Below are the code and all the weights of a small trained network. Each question names an input and a class and asks about switching units off, where a switched-off unit gives its printed mean instead of its output.

import numpy as np


def w(rows, s, z=0):
    codes = np.array(rows[::2]) - 128.0
    scale = np.full(codes.shape[1], s)
    scale[-1] = z or s
    return codes * scale


def f(y):
    return np.maximum(y, 0)


def log_softmax(a):
    a = a - a.max(-1, keepdims=True)
    return a - np.log(np.exp(a).sum(-1, keepdims=True))


def net(x, mask):
    res = np.array(x, float).reshape(1, 7) / 4 @ E
    y = f(res @ A[0][:, :-1].T + A[0][:, -1])
    res = res + np.where(mask, y, B[0][:, -1]) @ B[0][:, :-1]
    return log_softmax(res[-1] @ U[:, :-1].T + U[:, -1])


A, B = {}, {}
E = w([
[112,89,180,241,185,95,128,53,208],'x0',
[145,122,133,133,146,154,124,138,126],'x1',
[124,144,236,154,105,52,201,245,134],'x2',
[156,93,104,153,164,176,138,159,108],'x3',
[44,172,109,96,233,121,127,177,188],'x4',
[108,16,255,61,167,100,23,149,70],'x5',
[144,140,158,134,152,169,120,131,124],'x6',
],0.0095)
A[0] = w([
[135,157,122,37,62,157,100,205,82,13],'neuron 1',
[20,147,129,95,224,128,116,173,166,100],'neuron 2',
[120,100,202,236,176,82,154,56,170,57],'neuron 3',
[132,116,80,97,108,182,46,39,160,85],'neuron 4',
[80,67,184,85,177,134,106,81,53,24],'neuron 5',
[195,115,207,151,106,76,220,239,182,127],'neuron 6',
[128,233,88,131,187,154,217,122,164,150],'neuron 7',
[79,91,45,109,174,150,63,79,126,42],'neuron 8',
[205,91,189,168,46,132,116,82,67,8],'neuron 9',
[93,178,104,43,131,129,136,145,49,124],'neuron 10',
[133,126,81,141,168,166,93,44,69,227],'neuron 11',
[219,214,116,47,115,155,134,195,68,11],'neuron 12',
[159,106,119,147,198,107,134,58,138,60],'neuron 13',
[211,128,127,180,32,128,107,107,122,26],'neuron 14',
[109,2,189,16,180,91,100,155,123,42],'neuron 15',
],0.009,0.0011)
B[0] = w([
[107,51,73,201,112,106,78,136,86,217],'neuron 1',
[200,92,94,51,196,61,123,230,163,222],'neuron 2',
[100,28,75,226,88,140,39,152,99,210],'neuron 3',
[20,179,195,46,94,158,125,160,141,206],'neuron 4',
[223,189,131,192,107,159,197,38,155,211],'neuron 5',
[27,177,245,86,109,174,174,211,67,228],'neuron 6',
[142,166,69,183,141,76,175,65,165,224],'neuron 7',
[125,187,116,47,110,177,93,139,92,197],'neuron 8',
[164,147,78,2,209,1,126,184,88,200],'neuron 9',
[87,74,65,187,143,116,77,104,142,200],'neuron 10',
[69,171,136,76,124,162,151,159,105,199],'neuron 11',
[125,77,149,191,101,91,85,70,103,217],'neuron 12',
[61,115,141,163,104,129,79,120,196,164],'neuron 13',
[176,152,36,58,158,49,127,82,203,188],'neuron 14',
[166,143,140,157,92,147,238,51,156,251],'neuron 15',
],0.0076,0.014)
U = w([
[24,193,206,79,88,183,144,165,74,205],'0',
[187,188,135,185,93,146,233,37,159,247],'1',
[105,52,142,194,105,138,5,125,122,35],'2',
[215,141,132,51,219,58,86,186,174,1],'3',
],0.011,0.00096)

Each question gives the input, the list of numbers given to net, and the class t.
The units are the neurons (one row each of A and B). Each row of codes is followed by its name. A weight is (code - 128) times the scale printed after its matrix; where a second scale follows, it is the last column's (A, B and U).
mask holds one flag per neuron, in row order. A switched-off neuron (its flag False) gives its mean, the last column of its row in B, instead of its output. The means were averaged over made-up inputs and are rounded, as every weight is.
A unit's drop is (log p(t) with every unit on - log p(t) with that unit switched off) / (log p(t) with every unit on - log p(t) with every unit switched off).
The circuit of an input: a set's keep is (log p(t) with only the set's units on - log p(t) with every unit switched off) / (log p(t) with every unit on - log p(t) with every unit switched off). Starting from the 12 units with the biggest drops (on a tie, the unit counted first), units are removed one at a time, each time the one whose removal leaves the highest keep (on an exact tie, the one counted first), for as long as the keep stays at least 0.8.
circuit, biggest first: the units of the circuit, biggest drop first
most important unit: the unit with the biggest drop
top k neurons: the k neurons with the biggest drops, biggest first
drop of u: that unit's drop, to one decimal
input [4,-2,8,-1,-5,8,3], class 0: most important unit => neuron 6
input [3,-5,4,4,-5,2,-6], class 3: top 3 neurons => neuron 9; neuron 4; neuron 14
input [-6,6,-5,-4,-5,6,4], class 1: top 3 neurons => neuron 5; neuron 15; neuron 6
input [1,-7,6,-2,-6,-2,-6], class 0: top 2 neurons => neuron 6; neuron 2
input [7,-8,1,5,-8,-6,-2], class 3: top 3 neurons => neuron 9; neuron 14; neuron 15
input [0,-3,-4,-2,-6,5,-5], class 3: top 4 neurons => neuron 9; neuron 6; neuron 7; neuron 14
input [5,1,1,-1,-8,8,-8], class 1: top 3 neurons => neuron 15; neuron 5; neuron 2
input [-4,-1,-4,-8,-3,-4,-6], class 0: top 2 neurons => neuron 4; neuron 15
input [8,-7,3,5,-1,-6,-1], class 2: top 2 neurons => neuron 3; neuron 15
input [3,3,4,6,-6,7,-5], class 1: top 2 neurons => neuron 15; neuron 5
input [-4,4,7,8,-7,-4,6], class 0: top 2 neurons => neuron 6; neuron 2
input [-8,-6,7,2,-1,-4,-5], class 2: circuit, biggest first => neuron 1; neuron 12
input [8,5,7,7,-8,8,-7], class 1: top 3 neurons => neuron 15; neuron 5; neuron 2
input [3,-2,-7,-3,7,1,1], class 0: circuit, biggest first => neuron 4
input [-7,-3,6,7,-8,1,-1], class 3: top 3 neurons => neuron 9; neuron 14; neuron 3
input [6,2,-5,0,8,-7,-8], class 3: top 3 neurons => neuron 2; neuron 15; neuron 5
input [3,-7,2,-2,-7,3,-4], class 3: drop of neuron 9 => 0.9
input [8,0,5,5,8,-1,-6], class 2: drop of neuron 12 => -0.1
input [8,3,4,-8,-4,1,-7], class 2: drop of neuron 3 => 2.0
input [1,-6,5,3,-7,-1,-3], class 3: circuit, biggest first => neuron 9
